Below are the code and all the weights of a small trained network. Each question names an input and a target symbol and asks about switching units off, where a switched-off unit gives its printed mean instead of its output.

import numpy as np


def w(rows, s, z=0):
    codes = np.array(rows[::2]) - 128.0
    scale = np.full(codes.shape[1], s)
    scale[-1] = z or s
    return codes * scale


def norm(h):
    return h / np.sqrt((h * h).mean(-1, keepdims=True) + 1e-5)


def f(y):
    return y / 2 * (1 + np.tanh(0.7978845608 * (y + 0.044715 * y**3)))


def softmax(a):
    e = np.exp(a - a.max(-1, keepdims=True))
    return e / e.sum(-1, keepdims=True)


def log_softmax(a):
    a = a - a.max(-1, keepdims=True)
    return a - np.log(np.exp(a).sum(-1, keepdims=True))


def net(x, mask):
    ids = ['αγδεζθλμξπσφψ'.index(c) for c in x.split()]
    T = len(ids)
    res = E[ids] + P[:T]
    u = 0
    for l in range(3):
        q, k, v = (norm(res) @ M[l].T for M in (Q, K, V))
        z = softmax(np.where(np.tri(T) > 0, q @ k.T / 2**0.5, -1e9)) @ v
        res = res + np.where(mask[u], z, O[l][:, -1]) @ O[l][:, :-1]
        u += 1
        y = f(norm(res) @ A[l][:, :-1].T + A[l][:, -1])
        res = res + np.where(mask[u : u + 12], y, B[l][:, -1]) @ B[l][:, :-1]
        u += 12
    return log_softmax(norm(res)[-1] @ U[:, :-1].T + U[:, -1])


Q, K, V, O, A, B = {}, {}, {}, {}, {}, {}
E = w([
[103,178,144,170],'α',
[80,2,115,97],'γ',
[127,176,164,158],'δ',
[141,188,156,166],'ε',
[144,141,99,200],'ζ',
[48,66,123,134],'θ',
[117,183,144,172],'λ',
[180,98,85,169],'μ',
[101,177,145,165],'ξ',
[166,122,169,121],'π',
[116,182,156,162],'σ',
[160,183,149,164],'φ',
[44,63,133,125],'ψ',
],0.0044)
P = w([
[200,72,241,218],'0',
[143,130,152,123],'1',
[184,70,171,252],'2',
[136,145,114,92],'3',
[169,81,125,240],'4',
[114,182,69,65],'5',
[172,117,67,213],'6',
],0.004)
Q[0] = w([
[145,106,36,254],'0.h1',
[79,172,61,148],'0.h1',
],0.0096)
K[0] = w([
[59,225,2,22],'0.h1',
[185,105,48,127],'0.h1',
],0.0088)
V[0] = w([
[151,98,6,215],'0.h1',
[254,48,170,96],'0.h1',
],0.0039)
O[0] = w([
[14,71,103,254,89],'0.h1',
[124,161,32,83,254],'0.h1',
],0.0062,0.00055)
A[0] = w([
[104,22,129,148,108],'0.n1',
[77,114,143,30,28],'0.n2',
[177,92,107,145,21],'0.n3',
[139,46,119,85,114],'0.n4',
[117,144,132,235,47],'0.n5',
[193,106,72,185,49],'0.n6',
[125,152,112,155,188],'0.n7',
[127,105,70,90,140],'0.n8',
[113,56,106,46,31],'0.n9',
[152,139,158,108,2],'0.n10',
[90,146,121,2,137],'0.n11',
[214,148,131,113,152],'0.n12',
],0.0056,0.0026)
B[0] = w([
[195,245,130,126,250],'0.n1',
[85,15,170,146,93],'0.n2',
[53,140,218,180,97],'0.n3',
[175,174,110,184,144],'0.n4',
[172,4,96,58,220],'0.n5',
[56,154,220,68,163],'0.n6',
[122,143,89,66,213],'0.n7',
[173,132,112,76,135],'0.n8',
[148,56,76,175,102],'0.n9',
[161,56,142,197,60],'0.n10',
[130,39,159,30,168],'0.n11',
[76,148,33,163,209],'0.n12',
],0.0037,0.0016)
Q[1] = w([
[151,96,254,172],'1.h1',
[66,145,146,16],'1.h1',
],0.0085)
K[1] = w([
[74,189,209,105],'1.h1',
[224,139,173,255],'1.h1',
],0.0083)
V[1] = w([
[254,89,34,203],'1.h1',
[110,160,200,243],'1.h1',
],0.0023)
O[1] = w([
[68,44,44,107,252],'1.h1',
[4,140,138,165,156],'1.h1',
],0.0033,0.0016)
A[1] = w([
[111,76,254,151,6],'1.n1',
[101,177,185,181,86],'1.n2',
[181,98,173,86,46],'1.n3',
[43,117,208,122,176],'1.n4',
[86,80,165,129,115],'1.n5',
[113,63,77,101,77],'1.n6',
[164,160,50,108,246],'1.n7',
[89,181,146,68,57],'1.n8',
[110,96,107,115,188],'1.n9',
[88,122,96,129,135],'1.n10',
[72,111,85,126,148],'1.n11',
[72,93,190,110,53],'1.n12',
],0.0065,0.0025)
B[1] = w([
[218,163,244,101,147],'1.n1',
[247,79,91,133,161],'1.n2',
[51,170,38,218,112],'1.n3',
[121,254,244,132,130],'1.n4',
[97,184,157,195,119],'1.n5',
[233,104,82,128,155],'1.n6',
[160,243,198,113,251],'1.n7',
[89,32,217,183,117],'1.n8',
[168,108,165,214,166],'1.n9',
[150,102,129,207,156],'1.n10',
[177,161,94,192,183],'1.n11',
[65,144,190,161,93],'1.n12',
],0.0038,0.0028)
Q[2] = w([
[187,145,123,59],'2.h1',
[249,144,92,158],'2.h1',
],0.011)
K[2] = w([
[89,179,82,41],'2.h1',
[37,152,11,110],'2.h1',
],0.011)
V[2] = w([
[175,26,166,141],'2.h1',
[11,3,155,125],'2.h1',
],0.0023)
O[2] = w([
[189,37,236,75,102],'2.h1',
[252,90,118,82,3],'2.h1',
],0.0028,0.0026)
A[2] = w([
[88,32,246,189,49],'2.n1',
[177,208,56,135,141],'2.n2',
[100,161,38,133,135],'2.n3',
[191,111,175,77,16],'2.n4',
[57,189,112,64,171],'2.n5',
[171,149,197,101,94],'2.n6',
[206,132,39,98,137],'2.n7',
[82,184,166,113,155],'2.n8',
[36,139,126,1,118],'2.n9',
[217,74,186,101,53],'2.n10',
[182,89,134,88,3],'2.n11',
[117,29,201,7,43],'2.n12',
],0.0061,0.0039)
B[2] = w([
[95,1,186,117,130],'2.n1',
[61,79,111,124,254],'2.n2',
[136,144,70,89,191],'2.n3',
[111,110,44,104,112],'2.n4',
[179,92,137,118,176],'2.n5',
[90,165,108,102,150],'2.n6',
[109,134,190,80,189],'2.n7',
[167,114,132,156,163],'2.n8',
[57,66,180,61,127],'2.n9',
[147,106,40,85,158],'2.n10',
[102,109,72,164,97],'2.n11',
[77,228,148,174,109],'2.n12',
],0.0072,0.0035)
U = w([
[164,126,156,146,104],'α',
[234,91,39,51,50],'γ',
[158,102,180,156,180],'δ',
[147,227,165,36,5],'ε',
[120,95,53,254,119],'ζ',
[169,44,116,133,15],'θ',
[213,235,126,189,43],'λ',
[38,161,1,122,76],'μ',
[47,157,175,164,202],'ξ',
[50,80,154,10,155],'π',
[171,116,222,116,185],'σ',
[83,205,155,106,149],'φ',
[60,8,162,172,216],'ψ',
],0.009,0.0019)

Each question gives the input, a string of symbols that net reads in full, and the target symbol t.
The units are the heads (2 rows each of Q, K, V and O) and the neurons (one row each of A and B). Each row of codes is followed by its name. A weight is (code - 128) times the scale printed after its matrix; where a second scale follows, it is the last column's (O, A, B and U).
mask holds one flag per unit, layer by layer, with each layer's heads first. A switched-off unit (its flag False) gives its mean, the last column of its rows in O or B, instead of its output. The means were averaged over made-up inputs and are rounded, as every weight is.
A unit's drop is (log p(t) with every unit on - log p(t) with that unit switched off) / (log p(t) with every unit on - log p(t) with every unit switched off).
The circuit of an input: a set's keep is (log p(t) with only the set's units on - log p(t) with every unit switched off) / (log p(t) with every unit on - log p(t) with every unit switched off). Starting from the 12 units with the biggest drops (on a tie, the unit counted first), units are removed one at a time, each time the one whose removal leaves the highest keep (on an exact tie, the one counted first), for as long as the keep stays at least 0.8.
units of the circuit, in order: the units of the circuit, biggest drop first
top k neurons: the k neurons with the biggest drops, biggest first
k most important neurons of layer l: the k neurons of layer l with the biggest drops, biggest first
input ψ γ φ θ, target γ: units of the circuit, in order : (1.n6; 0.n11; 2.n2)
input μ σ δ δ ψ φ, target μ: units of the circuit, in order : (2.n2)
input δ π ε μ σ π π, target ε: top 2 neurons : (1.n7; 0.n12)
input π π μ, target ε: units of the circuit, in order : (0.h1; 2.n7; 0.n6)
input ζ ψ φ, target γ: units of the circuit, in order : (2.n10; 1.n9; 2.h1)
input φ π π λ, target π: units of the circuit, in order : (0.h1; 2.n9; 0.n11)
input λ ζ δ σ, target λ: 3 most important neurons of layer 1 : (1.n8; 1.n11; 1.n4)
input ψ σ ζ ψ μ, target γ: top 3 neurons : (2.n10; 1.n8; 0.n11)
input ψ λ σ ψ, target ψ: units of the circuit, in order : (0.n2; 2.n1; 1.n9)
input φ θ σ σ, target σ: 2 most important neurons of layer 1 : (1.n8; 1.n2)
input ξ γ ψ, target π: top 2 neurons : (0.n1; 2.n7)
input ψ ε μ σ ψ, target λ: units of the circuit, in order : (0.n1; 1.h1)
input φ ψ ε σ γ, target λ: top 2 neurons : (0.n1; 1.n3)
input λ μ δ ψ, target μ: top 2 neurons : (1.n11; 1.n6)
input μ ψ σ, target γ: top 2 neurons : (2.n10; 1.n7)
input δ σ ε π ε φ, target π: top 2 neurons : (2.n9; 0.n11)
input σ ζ σ σ σ ζ σ, target ψ: units of the circuit, in order : (0.h1)
input σ σ φ ψ θ, target γ: top 3 neurons : (0.n1; 0.n11; 2.n10)
input μ γ μ ξ σ φ, target μ: top 3 neurons : (1.n11; 2.n2; 1.n10)
input π φ π φ ψ, target μ: most important neuron of layer 0 : (0.n1)
input ξ π σ ψ δ, target γ: top 3 neurons : (0.n11; 1.n7; 2.n10)
input π σ ζ, target λ: top 2 neurons : (2.n1; 0.n11)
input ξ α σ ψ ζ σ θ, target λ: 2 most important neurons of layer 0 : (0.n1; 0.n2)
input ψ λ ψ θ δ λ, target λ: 2 most important neurons of layer 0 : (0.n6; 0.n1)
